Moves between points:
Bof i Bib
Bof r Sed
Bof m Rin
Bof v Veg
Bof o Zat
Pup i Sed
Pup r Fid
Pup m Ped
Pup v Kig
Pup o Zof
Bul i Zor
Bul r Tak
Bul m Pup
Bul v Dav
Bul o Fid
Tav i Giv
Tav r Fup
Tav m Duk
Tav v Beg
Tav o Nim
Rin i Dob
Rin r Zat
Rin m Zed
Rin v Kag
Rin o Ger
Bot i Veg
Bot r Kig
Bot m Nas
Bot v Zat
Bot o Miz
Ger i Big
Ger r Gif
Ger m Res
Ger v Pur
Ger o Miv
Kag i Ser
Kag r Sab
Kag m Zam
Kag v Big
Kag o Pur
Big i Sis
Big r Nas
Big m Kad
Big v Zed
Big o Kuf
Sis i Kap
Sis r Kag
Sis m Mab
Sis v Sek
Sis o Zam
Zeg i Bof
Zeg r Pup
Zeg m Sab
Zeg v Bot
Zeg o Ped
Rud i Kig
Rud r Maz
Rud m Raz
Rud v Zof
Rud o Nav
Gat i Lik
Gat r Gad
Gat m Geb
Gat v Bul
Gat o Niz
Fem i Niz
Fem r Duk
Fem m Lik
Fem v Ver
Fem o Kat
Beg i Vap
Beg r Rik
Beg m Lub
Beg v San
Beg o Dum
San i Siz
San r Zes
San m Taz
San v Duk
San o Dem
Guv i Bul
Guv r Siz
Guv m Bes
Guv v Niz
Guv o Ver
Gif i Nas
Gif r Raz
Gif m Miv
Gif v Bib
Gif o Veg
Duk i Mas
Duk r Nim
Duk m Kat
Duk v Lub
Duk o Faf
Zab i Vul
Zab r Zed
Zab m Rik
Zab v Mab
Zab o Bep
Sep i Dum
Sep r Vul
Sep m Vap
Sep v Zot
Sep o Tav
Zof i Fol
Zof r Lik
Zof m Kob
Zof v Tuk
Zof o Fel
Kig i Zeg
Kig r Bes
Kig m Miz
Kig v Fol
Kig o Tuk
Faf i Taz
Faf r Zot
Faf m Guv
Faf v Gad
Faf o Siz
Kob i Gif
Kob r Fel
Kob m Zal
Kob v Bof
Kob o Bot
Tuk i Ped
Tuk r Zor
Tuk m Bof
Tuk v Raz
Tuk o Sed
Zes i Beg
Zes r Dil
Zes m Dem
Zes v Nim
Zes o Sep
Geb i Fel
Geb r Niz
Geb m Fol
Geb v Pup
Geb o Rud
Nav i Tuk
Nav r Bul
Nav m Zeg
Nav v Fel
Nav o Pup
Fol i Bot
Fol r Rud
Fol m Gif
Fol v Ped
Fol o Raz
Zot i Dem
Zot r Gil
Zot m Siz
Zot v Giv
Zot o Beg
Ser i Kel
Ser r Rin
Ser m Zab
Ser v Sis
Ser o Zed
Leb i Dis
Leb r Sis
Leb m Buk
Leb v Vul
Leb o Mab
Mab i Gil
Mab r Zam
Mab m Zes
Mab v Fup
Mab o Dil
Dis i Zes
Dis r Kap
Dis m Zot
Dis v Mis
Dis o Gil
Kel i Bep
Kel r Dob
Kel m Vul
Kel v Kap
Kel o Sek
Nim i San
Nim r Dis
Nim m Faf
Nim v Dum
Nim o Zot
Zor i Zof
Zor r Gat
Zor m Sed
Zor v Nav
Zor o Geb
Fel i Raz
Fel r Dav
Fel m Bot
Fel v Sed
Fel o Kig
Kad i Mab
Kad r Kuf
Kad m Dis
Kad v Bep
Kad o Kap
Sek i Leb
Sek r Big
Sek m Fup
Sek v Zab
Sek o Kad
Zal i Miv
Zal r Bot
Zal m Big
Zal v Rin
Zal o Nas
Fup i Buk
Fup r Kad
Fup m Nim
Fup v Rik
Fup o Dis
Bib i Ger
Bib r Kob
Bib m Dob
Bib v Ref
Bib o Zal
Maz i Bes
Maz r Taz
Maz m Nav
Maz v Lik
Maz o Bul
Kuf i Zam
Kuf r Ref
Kuf m Kap
Kuf v Res
Kuf o Ser
Dob i Res
Dob r Zal
Dob m Sek
Dob v Ser
Dob o Big
Mas i Guv
Mas r San
Mas m Maz
Mas v Fem
Mas o Taz
Bes i Pup
Bes r Ver
Bes m Tuk
Bes v Rud
Bes o Zor
Mis i Nim
Mis r Leb
Mis m Giv
Mis v Sep
Mis o Buk
Miv i Kuf
Miv r Veg
Miv m Sis
Miv v Dob
Miv o Kag
Vul i Mis
Vul r Sek
Vul m Tav
Vul v Gil
Vul o Fup
Sed i Kob
Sed r Geb
Sed m Zat
Sed v Zeg
Sed o Fol
Fid i Geb
Fid r Fem
Fid m Zof
Fid v Bes
Fid o Lik
Lik i Rud
Lik r Kat
Lik m Fel
Lik v Zor
Lik o Dav
Miz i Sab
Miz r Tuk
Miz m Ref
Miz v Gif
Miz o Bof
Gil i Sep
Gil r Zab
Gil m Beg
Gil v Buk
Gil o Rik
Veg i Ref
Veg r Zeg
Veg m Kag
Veg v Zal
Veg o Sab
Bep i Fup
Bep r Res
Bep m Mis
Bep v Dil
Bep o Leb
Zat i Zal
Zat r Fol
Zat m Ger
Zat v Sab
Zat o Gif
Raz i Miz
Raz r Nav
Raz m Veg
Raz v Kob
Raz o Zeg
Dem i Lub
Dem r Sep
Dem m Tak
Dem v Faf
Dem o Vap
Lub i Fem
Lub r Dum
Lub m Gat
Lub v Taz
Lub o Gad
Pur i Zed
Pur r Bib
Pur m Kel
Pur v Kuf
Pur o Dob
Res i Kad
Res r Miv
Res m Leb
Res v Kel
Res o Sis
Kat i Maz
Kat r Faf
Kat m Dav
Kat v Gat
Kat o Guv
Tak i Gat
Tak r Vap
Tak m Fid
Tak v Guv
Tak o Fem
Zed i Sek
Zed r Ger
Zed m Bep
Zed v Zam
Zed o Res
Dil i Rik
Dil r Kel
Dil m Sep
Dil v Dis
Dil o Vul
Dum i Duk
Dum r Mis
Dum m Gad
Dum v Dem
Dum o Giv
Vap i Gad
Vap r Tav
Vap m Fem
Vap v Siz
Vap o Duk
Dav i Nav
Dav r Guv
Dav m Kig
Dav v Geb
Dav o Bes
Rik i Tav
Rik r Bep
Rik m Dum
Rik v Zes
Rik o Mis
Zam i Zab
Zam r Pur
Zam m Dil
Zam v Kad
Zam o Kel
Giv i Faf
Giv r Buk
Giv m Mas
Giv v Vap
Giv o San
Gad i Kat
Gad r Giv
Gad m Niz
Gad v Tak
Gad o Mas
Ver i Fid
Ver r Lub
Ver m Zor
Ver v Maz
Ver o Gat
Niz i Dav
Niz r Mas
Niz m Rud
Niz v Fid
Niz o Maz
Buk i Zot
Buk r Mab
Buk m San
Buk v Tav
Buk o Zes
Taz i Ver
Taz r Dem
Taz m Bul
Taz v Kat
Taz o Tak
Nas i Kag
Nas r Miz
Nas m Kuf
Nas v Ger
Nas o Ref
Ref i Pur
Ref r Bof
Ref m Ser
Ref v Miv
Ref o Rin
Ped i Zat
Ped r Zof
Ped m Bib
Ped v Miz
Ped o Kob
Sab i Rin
Sab r Ped
Sab m Pur
Sab v Nas
Sab o Bib
Kap i Dil
Kap r Ser
Kap m Gil
Kap v Leb
Kap o Zab
Siz i Tak
Siz r Beg
Siz m Ver
Siz v Mas
Siz o Lub

The rows follow the links: the fewer symbols apart two points are, the more alike their rows tend to be.

Each row is also shifted at random along 5 hidden directions that mean nothing.

Some points, each with a row of numbers:
Rud 2,-23,26,-3,1,-4,-2,-5,-5,10,-3,-14,19,-13,-31,10,-2,-14,15,18,-6,-5,-33,-1,21,21,22,28,21,-9,-13,-19,-16,5,-24,1,1,10,-24,-18,9
Kig 63,-20,6,9,-10,-6,-2,-2,-24,11,-10,-29,15,-16,-13,17,14,-16,22,6,11,5,-15,7,7,22,28,-9,23,-14,-23,-12,-7,-11,-21,-15,9,25,-19,-22,21
Zeg 0,-31,-11,25,-17,8,-4,-8,17,-17,18,4,20,-10,16,40,36,-23,16,41,24,6,10,17,-15,22,-26,-30,17,-35,1,31,2,3,-13,4,-2,39,-20,-23,47
Gat -35,-9,25,-31,-2,-22,-2,8,-13,30,-14,14,21,-18,-37,14,5,-20,13,1,-6,21,1,38,2,-12,2,-7,3,12,-13,-30,2,-22,-8,-2,18,-10,-6,-18,-8
Kob -54,3,-23,28,-22,33,0,9,1,-5,-24,-61,5,-10,19,10,33,15,12,0,39,0,-21,-61,-2,23,17,-49,13,6,13,5,-40,2,-9,2,-1,23,-21,-10,37
Nas 4,26,-3,35,7,32,5,33,65,-28,18,-6,-7,10,34,-5,20,34,0,13,30,1,-24,-81,13,20,-37,3,7,14,57,24,-31,33,-1,16,-33,-10,0,13,24
Zed 122,6,-27,22,-15,-13,-5,-1,-75,-18,-9,-44,-34,3,22,-8,-16,-17,0,-42,5,2,16,45,-15,17,69,-17,0,-28,-46,-14,-4,-3,13,-21,-9,-4,-6,21,-4
Fel -40,-13,17,8,6,-8,4,-1,-6,16,-3,-8,18,-11,-13,8,8,-6,23,13,5,4,-21,-8,18,16,9,14,27,-5,-13,-6,11,-9,-26,-22,11,28,-1,-23,15
Ver 91,29,41,-36,16,29,4,24,23,58,-68,5,14,-4,-48,-32,-18,25,6,-9,7,23,-46,-72,25,-23,2,24,11,53,35,-55,-27,19,-23,-3,15,-36,19,-3,-36
Tav 27,-7,-21,-17,-7,-38,1,-11,4,-22,54,-1,3,-5,10,21,22,10,-21,-10,-29,-28,35,29,-9,-21,-23,-32,-42,18,-8,34,13,-49,39,29,7,1,-16,0,7
Maz 4,-9,33,-28,2,-10,-4,11,-1,28,-18,11,20,-13,-42,8,-3,-15,11,6,-7,16,-18,15,13,-4,5,13,9,13,-2,-35,-14,-3,-15,3,10,-18,-11,-14,-9
Bep -14,-2,-28,3,-13,-6,-7,-11,-39,-19,1,12,-26,11,22,3,-13,-25,-11,-15,-2,7,44,69,-35,-7,14,-24,-14,-31,-26,7,15,3,21,-6,-4,-6,6,17,-11
Miz -38,29,27,18,21,33,6,29,25,28,-43,26,-3,9,1,-27,-14,9,22,8,35,40,-30,-50,15,8,-12,32,40,4,31,-23,7,42,-35,-36,-5,-7,41,1,-7
Dem 15,10,30,-33,30,1,6,-18,-6,44,-34,30,2,11,-36,-44,-49,14,-9,-9,-32,-7,-17,-19,19,-28,9,63,4,20,-3,-30,30,7,-14,-23,22,-10,41,5,-55
Res 6,26,-23,21,3,-14,4,6,-47,-7,-4,-25,-29,9,31,-20,-10,10,1,-43,8,6,18,11,-8,2,34,-13,0,-3,-25,2,26,-17,11,-36,2,5,25,16,-8
Pur 33,46,1,27,19,10,7,31,-1,-4,-11,-29,-29,14,25,-39,-15,39,2,-36,16,5,-27,-67,24,14,26,24,12,22,15,-11,-7,15,-2,-25,-18,-18,26,24,-11
Tak -51,-35,24,-31,-1,17,-6,-30,10,25,-26,42,22,-2,-44,3,-23,-31,-4,40,-19,-2,-6,30,-7,-13,-11,31,6,-21,-1,-17,-2,29,-20,15,12,1,-6,-12,-20
Sab -84,31,-2,27,3,5,5,40,10,-3,-4,-11,-9,-1,26,-4,18,16,16,-14,35,29,-7,-32,5,13,-5,-17,15,14,19,-2,-6,2,-4,-18,-11,-8,14,3,16
Faf 2,-18,-16,-27,-18,5,-2,-33,-33,16,-26,-45,10,-10,-23,0,-1,5,-14,-14,-20,-31,-2,-9,-6,-14,35,-25,-21,14,-23,-10,-16,-25,8,13,25,14,-20,-7,-10
Lik -140,-1,28,-20,8,-50,4,18,-23,29,10,2,21,-23,-27,15,15,-8,23,-14,-8,20,-1,35,18,-6,6,-2,9,22,-26,-21,24,-49,-7,-21,22,2,1,-25,3
Veg 80,23,14,16,3,2,-1,40,-10,7,-21,10,-12,-1,8,-2,-1,-15,23,-11,34,49,-3,17,-1,13,9,-4,27,-7,5,-26,-4,19,-13,-26,-12,-21,14,5,3
Dav -23,18,33,-18,20,-26,10,29,16,37,-2,2,24,-16,-25,-2,16,22,19,-10,1,19,-23,-33,31,-10,-14,7,11,48,10,-19,11,-35,-12,-16,19,-5,13,-20,0
Kad -41,9,-27,12,-3,0,0,-9,-29,-13,-2,7,-26,14,29,-11,-14,-8,-8,-18,3,3,32,34,-24,-6,11,-13,-7,-20,-17,11,26,2,14,-18,-2,4,22,16,-10
Sed 5,-4,1,19,2,16,7,3,28,7,-2,-13,22,-8,8,12,29,15,17,23,23,1,-19,-53,11,13,-22,-13,20,6,18,17,1,-5,-21,-8,8,36,0,-22,32
Fup -39,31,-27,-9,-6,-26,3,16,-26,-6,8,-11,-20,2,23,-5,8,15,-14,-48,-2,8,39,23,-20,-26,2,-50,-32,28,-9,4,14,-41,38,-2,8,-21,14,16,-11
Leb -44,-10,-3,1,1,29,-9,-23,-5,-17,-15,40,-28,26,3,-20,-49,-28,-18,14,-11,-2,13,43,-23,-1,9,42,0,-48,0,-6,0,62,0,7,-20,-20,10,28,-32
Ser 7,22,-37,32,-9,12,3,2,-19,-26,3,-64,-26,8,41,-17,7,33,-10,-33,13,-23,-4,-51,2,16,35,-25,-9,8,-3,17,-17,-6,17,-4,-12,9,-4,19,12
Rin -18,17,2,27,6,-20,1,31,-5,-19,27,5,-18,4,27,3,5,-4,14,-13,16,22,6,23,3,18,1,6,13,-11,-2,5,11,2,3,-18,-22,-11,9,9,12
Rik 14,30,0,-12,20,20,8,9,71,-10,19,37,-7,20,14,-24,-7,45,-29,6,-13,-16,2,-64,6,-28,-60,18,-28,39,58,25,1,15,20,30,-11,-28,24,22,-21
Bot 127,14,6,17,-1,20,0,25,11,11,-27,7,3,-3,8,4,14,-5,21,8,39,36,-9,-15,-3,9,-11,-16,26,-3,18,-9,-6,18,-19,-18,-3,1,11,-8,15
Duk 49,-24,-6,-21,-11,52,-4,-47,14,6,-36,-34,9,6,-32,-18,-22,16,-29,20,-25,-53,-36,-67,8,-4,21,24,-16,5,13,-7,-50,34,-7,40,4,5,-28,5,-18
Bof -31,-6,4,21,-7,9,-5,14,-7,-4,-12,10,-2,-1,8,14,6,-30,21,14,29,31,0,29,-10,22,4,-6,27,-32,-3,-7,-3,23,-17,-17,-10,4,-2,-5,18

Start, symbols taken left to right, then the point you end at.
Answers are names.
44,-6,-17,-17,-4,-2,2,-22,15,-11,20,-24,5,-1,-2,-1,6,28,-27,-4,-28,-45,0,-35,5,-15,-7,-9,-35,26,7,21,-13,-22,23,35,6,2,-18,4,-3
v m m r o i -> Niz
-58,-13,-20,32,-29,5,-11,10,-29,-42,10,-49,-17,-6,20,24,14,-26,6,-4,22,2,-3,30,-11,41,45,-27,6,-39,-18,-2,-50,20,6,14,-31,-6,-48,10,32
r v r i -> Bot
77,12,-11,28,4,-33,1,24,-6,-29,47,7,-17,2,37,13,16,-5,9,-13,10,15,23,37,-3,14,-8,-10,1,-13,-9,22,23,-16,15,-15,-19,0,7,7,20
r o i m i -> Kad
14,-27,-23,37,-8,7,-5,-19,18,-60,55,6,-14,14,36,18,3,-16,-10,31,-5,-27,13,25,-11,31,-12,16,-3,-54,-1,48,-3,29,9,22,-35,18,-22,12,27
m o o r i -> Sek
-4,-2,11,-19,20,-9,2,-13,47,-12,40,56,1,14,-4,-8,-16,11,-24,20,-36,-22,12,4,4,-21,-50,43,-22,7,23,24,23,8,15,25,-8,-14,13,11,-21
i o r -> Buk
-134,9,-11,-9,8,23,3,-14,43,-19,16,-13,-6,14,3,-22,-10,43,-34,1,-26,-48,-18,-74,14,-10,-15,22,-32,30,33,21,-26,12,20,41,-12,-14,-7,20,-15
v o v -> Giv
11,-9,11,-30,-10,7,-2,-4,-1,27,-31,-4,21,-14,-33,9,7,-6,0,5,-1,5,-7,-4,-3,-16,1,-19,-6,20,4,-22,-20,-9,-5,15,19,-7,-13,-15,-7
i o i i -> Zof
7,39,32,22,30,15,3,41,20,7,-16,26,-23,18,8,-36,-32,11,14,-9,21,34,-31,-33,24,14,3,62,33,1,27,-27,1,50,-22,-32,-28,-35,37,21,-20
v m i i o -> Vul
75,-15,27,-3,1,-25,-3,4,-47,26,-19,-12,12,-18,-31,7,-7,-31,30,-5,2,22,-17,42,14,18,44,19,32,-16,-41,-37,8,-11,-27,-34,12,10,-6,-20,1
i r i -> Kig
35,3,-24,-19,-24,-15,-8,-5,-56,-15,-6,-58,-21,-4,-7,-3,-9,-1,-22,-48,-19,-22,9,25,-9,-5,63,-31,-36,11,-30,-22,-40,-22,35,24,-3,-32,-36,21,-17
v r i r m -> Zes
26,-24,-30,25,-18,7,-9,-29,-39,-39,10,-11,-27,12,23,4,-20,-32,-10,3,-5,-17,21,56,-25,21,36,3,-2,-60,-33,15,-2,27,8,2,-19,11,-17,19,3
i i v r -> Kap
-70,-19,41,-12,20,-38,2,5,10,20,25,44,25,-12,-30,16,2,-21,23,26,-15,15,-7,39,21,4,-23,41,22,-7,-12,-6,36,-16,-22,-18,9,12,6,-26,4
r r v o -> Fem
55,-17,19,-31,-8,-48,-4,13,-20,22,11,24,25,-25,-29,39,24,-34,18,2,-5,29,25,82,-9,-15,-12,-31,-2,6,-24,-18,15,-46,5,-1,21,-6,-15,-27,8
r v i m i o -> Tuk
-18,-18,-9,-24,-8,15,0,-36,7,14,-15,-11,19,-4,-20,0,2,10,-16,12,-19,-31,-3,-27,-3,-18,-7,-11,-17,14,1,7,-6,-11,2,20,23,19,-10,-10,-6
v i i o i -> Geb
-25,-32,-11,26,-18,24,-3,-14,18,-16,5,-16,18,-9,9,30,28,-15,13,41,21,-8,-10,-14,-6,27,-12,-19,18,-31,5,25,-18,15,-18,10,-5,40,-26,-20,42
v m r -> Bot
-15,43,7,28,22,-8,10,42,23,-10,21,7,-18,10,33,-18,5,29,10,-19,21,20,-7,-38,18,9,-17,14,13,20,24,8,16,0,2,-24,-18,-13,31,12,6
v o m o r v -> Res
